Below is a small trained network, with its code and all its weights. Each question gives an input and a target symbol and asks what happens when units are switched off, that is, made to give their printed mean instead of their output.

import numpy as np


def w(rows, s, z=0):
    codes = np.array(rows[::2]) - 128.0
    scale = np.full(codes.shape[1], s)
    scale[-1] = z or s
    return codes * scale


def f(y):
    return y / 2 * (1 + np.tanh(0.7978845608 * (y + 0.044715 * y**3)))


def softmax(a):
    e = np.exp(a - a.max(-1, keepdims=True))
    return e / e.sum(-1, keepdims=True)


def log_softmax(a):
    a = a - a.max(-1, keepdims=True)
    return a - np.log(np.exp(a).sum(-1, keepdims=True))


def net(x, mask):
    ids = ['ΓΘΛΞΨαδεζημπτω'.index(c) for c in x.split()]
    T = len(ids)
    res = E[ids] + P[:T]
    u = 0
    for l in range(2):
        r = res
        for j in range(3):
            rows = slice(2 * j, 2 * j + 2)
            q, k, v = (r @ M[l][rows].T for M in (Q, K, V))
            z = softmax(np.where(np.tri(T) > 0, q @ k.T / 2**0.5, -1e9)) @ v
            o = O[l][rows]
            res = res + np.where(mask[u + j], z, o[:, -1]) @ o[:, :-1]
        u += 3
        y = f(res @ A[l][:, :-1].T + A[l][:, -1])
        res = res + np.where(mask[u : u + 12], y, B[l][:, -1]) @ B[l][:, :-1]
        u += 12
    return log_softmax(res[-1] @ U[:, :-1].T + U[:, -1])


Q, K, V, O, A, B = {}, {}, {}, {}, {}, {}
E = w([
[144,122,110,132],'Γ',
[144,138,116,132],'Θ',
[169,162,132,137],'Λ',
[141,154,115,127],'Ξ',
[88,135,153,133],'Ψ',
[141,124,133,143],'α',
[165,172,110,126],'δ',
[182,150,126,138],'ε',
[145,197,114,125],'ζ',
[216,93,143,137],'η',
[66,155,12,184],'μ',
[135,216,108,117],'π',
[86,166,221,190],'τ',
[148,7,129,126],'ω',
],0.02)
P = w([
[109,116,167,2],'0',
[103,139,205,27],'1',
[119,159,226,56],'2',
[148,177,214,101],'3',
[172,182,204,139],'4',
[190,181,190,172],'5',
[220,171,170,205],'6',
[213,171,153,222],'7',
[219,164,136,247],'8',
],0.0065)
Q[0] = w([
[56,52,165,141],'L0H1',
[210,14,165,92],'L0H1',
[116,67,98,120],'L0H2',
[104,131,160,45],'L0H2',
[159,58,18,1],'L0H3',
[177,23,136,192],'L0H3',
],0.0067)
K[0] = w([
[108,69,195,61],'L0H1',
[254,109,200,203],'L0H1',
[74,136,141,129],'L0H2',
[135,46,192,85],'L0H2',
[169,120,243,41],'L0H3',
[169,165,56,50],'L0H3',
],0.0077)
V[0] = w([
[2,158,22,137],'L0H1',
[52,99,141,221],'L0H1',
[35,81,157,144],'L0H2',
[152,221,248,139],'L0H2',
[30,131,20,191],'L0H3',
[146,80,52,46],'L0H3',
],0.0079)
O[0] = w([
[73,164,152,189,44],'L0H1',
[146,175,98,153,89],'L0H1',
[95,91,112,51,70],'L0H2',
[182,166,42,254,252],'L0H2',
[70,106,174,231,61],'L0H3',
[41,198,99,101,97],'L0H3',
],0.0077,0.0036)
A[0] = w([
[182,109,100,163,132],'L0N1',
[99,233,227,125,195],'L0N2',
[153,97,149,181,97],'L0N3',
[216,65,103,32,178],'L0N4',
[71,129,110,145,221],'L0N5',
[132,171,226,185,131],'L0N6',
[149,55,76,108,154],'L0N7',
[211,198,79,146,240],'L0N8',
[152,44,195,130,139],'L0N9',
[58,94,2,134,255],'L0N10',
[43,124,61,208,102],'L0N11',
[143,90,122,129,50],'L0N12',
],0.0098,0.0056)
B[0] = w([
[120,137,113,200,178],'L0N1',
[247,90,63,112,186],'L0N2',
[128,101,110,181,154],'L0N3',
[157,162,220,167,238],'L0N4',
[109,158,188,165,148],'L0N5',
[136,66,2,85,186],'L0N6',
[183,126,87,146,168],'L0N7',
[119,212,101,57,250],'L0N8',
[163,42,41,146,160],'L0N9',
[124,147,222,184,152],'L0N10',
[76,120,138,90,169],'L0N11',
[80,36,63,147,128],'L0N12',
],0.0072,0.015)
Q[1] = w([
[237,226,232,134],'L1H1',
[196,203,189,155],'L1H1',
[59,79,140,2],'L1H2',
[148,142,214,89],'L1H2',
[18,95,154,141],'L1H3',
[154,80,182,70],'L1H3',
],0.0065)
K[1] = w([
[15,233,66,142],'L1H1',
[23,164,97,148],'L1H1',
[68,117,211,95],'L1H2',
[174,77,16,103],'L1H2',
[74,146,132,27],'L1H3',
[174,2,152,18],'L1H3',
],0.0068)
V[1] = w([
[203,83,155,75],'L1H1',
[200,111,38,67],'L1H1',
[96,194,195,119],'L1H2',
[86,97,125,103],'L1H2',
[135,52,184,255],'L1H3',
[68,61,103,64],'L1H3',
],0.0094)
O[1] = w([
[109,92,155,91,158],'L1H1',
[93,88,58,2,195],'L1H1',
[89,215,188,221,110],'L1H2',
[159,104,104,103,44],'L1H2',
[73,34,195,18,192],'L1H3',
[84,110,56,131,2],'L1H3',
],0.0075,0.012)
A[1] = w([
[151,98,169,146,125],'L1N1',
[96,184,249,99,151],'L1N2',
[169,121,111,138,182],'L1N3',
[91,106,179,142,185],'L1N4',
[151,105,168,125,218],'L1N5',
[149,119,183,97,192],'L1N6',
[104,168,108,169,214],'L1N7',
[92,78,183,105,3],'L1N8',
[166,169,150,152,78],'L1N9',
[88,190,88,148,194],'L1N10',
[75,139,205,116,226],'L1N11',
[115,122,133,87,119],'L1N12',
],0.013,0.0063)
B[1] = w([
[78,171,122,143,190],'L1N1',
[176,39,157,149,251],'L1N2',
[90,180,101,90,211],'L1N3',
[109,195,68,88,179],'L1N4',
[77,143,98,72,222],'L1N5',
[103,44,96,109,251],'L1N6',
[34,122,173,108,212],'L1N7',
[205,215,163,174,207],'L1N8',
[204,66,99,199,239],'L1N9',
[8,158,198,117,218],'L1N10',
[109,94,2,122,193],'L1N11',
[161,151,200,105,194],'L1N12',
],0.0076,0.014)
U = w([
[85,60,144,72,157],'Γ',
[78,174,183,104,124],'Θ',
[118,153,233,131,156],'Λ',
[117,122,203,147,127],'Ξ',
[163,71,130,182,182],'Ψ',
[184,145,2,135,128],'α',
[193,120,213,167,119],'δ',
[247,66,160,172,11],'ε',
[127,48,53,178,78],'ζ',
[76,170,136,96,126],'η',
[157,96,137,186,106],'μ',
[169,124,231,172,105],'π',
[80,75,162,172,157],'τ',
[65,97,85,127,95],'ω',
],0.0074,0.011)

Each question gives the input, a string of symbols that net reads in full, and the target symbol t.
The units are the heads (2 rows each of Q, K, V and O) and the neurons (one row each of A and B). Each row of codes is followed by its name. A weight is (code - 128) times the scale printed after its matrix; where a second scale follows, it is the last column's (O, A, B and U).
mask holds one flag per unit, layer by layer, with each layer's heads first. A switched-off unit (its flag False) gives its mean, the last column of its rows in O or B, instead of its output. The means were averaged over made-up inputs and are rounded, as every weight is.
A unit's drop is (log p(t) with every unit on - log p(t) with that unit switched off) / (log p(t) with every unit on - log p(t) with every unit switched off).
The circuit of an input: a set's keep is (log p(t) with only the set's units on - log p(t) with every unit switched off) / (log p(t) with every unit on - log p(t) with every unit switched off). Starting from the 12 units with the biggest drops (on a tie, the unit counted first), units are removed one at a time, each time the one whose removal leaves the highest keep (on an exact tie, the one counted first), for as long as the keep stays at least 0.8.
units of the circuit, in order: the units of the circuit, biggest drop first
most important unit: the unit with the biggest drop
top k neurons: the k neurons with the biggest drops, biggest first
k most important neurons of layer l: the k neurons of layer l with the biggest drops, biggest first
heads that matter: for each layer, one digit per head in row order, 1 if its drop is at least 0.15 and else 0, layers parted by /
input η ζ α, target ε: 2 most important neurons of layer 0	[L0N4, L0N6]
input α ω η, target Γ: top 4 neurons	[L0N8, L0N9, L1N6, L1N5]
input μ Λ ε ζ, target η: most important unit	L0N6
input ω Θ ω ε ε τ ζ, target α: units of the circuit, in order	[L0N4, L1H3]
input δ ω π τ Λ ω Γ, target Γ: heads that matter	000 / 001
input ζ ζ Λ, target Θ: top 2 neurons	[L1N10, L0N4]
input μ η δ, target π: units of the circuit, in order	[L1H1, L0H3, L0N10]
input ω ω Γ, target Γ: heads that matter	000 / 000
input Γ Λ α Λ α ε, target δ: heads that matter	101 / 011
input δ η Λ ω δ Γ π, target η: heads that matter	011 / 100
input δ ω ω Λ α, target Γ: units of the circuit, in order	[L0N8, L0H1, L1H3, L1H1]
input Λ ω τ π, target Γ: 2 most important neurons of layer 0	[L0N8, L0N4]
input α τ Γ, target α: heads that matter	001 / 011
input ω ω α Λ, target Γ: top 2 neurons	[L0N8, L0N4]
input α Ψ α Λ Θ μ μ, target ω: top 4 neurons	[L0N4, L1N11, L0N11, L1N4]
input τ ε δ, target α: most important unit	L0H3
input ζ ε ω Ξ μ, target τ: 2 most important neurons of layer 0	[L0N10, L0N5]
input Γ δ α η, target ε: heads that matter	101 / 001
input Θ δ ω Γ Θ, target Γ: heads that matter	100 / 001
input μ Λ ω, target Ψ: top 2 neurons	[L0N4, L0N6]
input π Λ π Ψ, target η: heads that matter	010 / 101
input Ψ ω η δ τ, target α: heads that matter	011 / 000
input Ξ ω Ψ ω δ τ ω α α, target Γ: 2 most important neurons of layer 0	[L0N4, L0N7]
input Γ ω ω α μ Ξ ω Λ τ, target ζ: top 2 neurons	[L0N6, L0N4]
input τ Λ ε ε ε η Λ, target ε: heads that matter	111 / 001
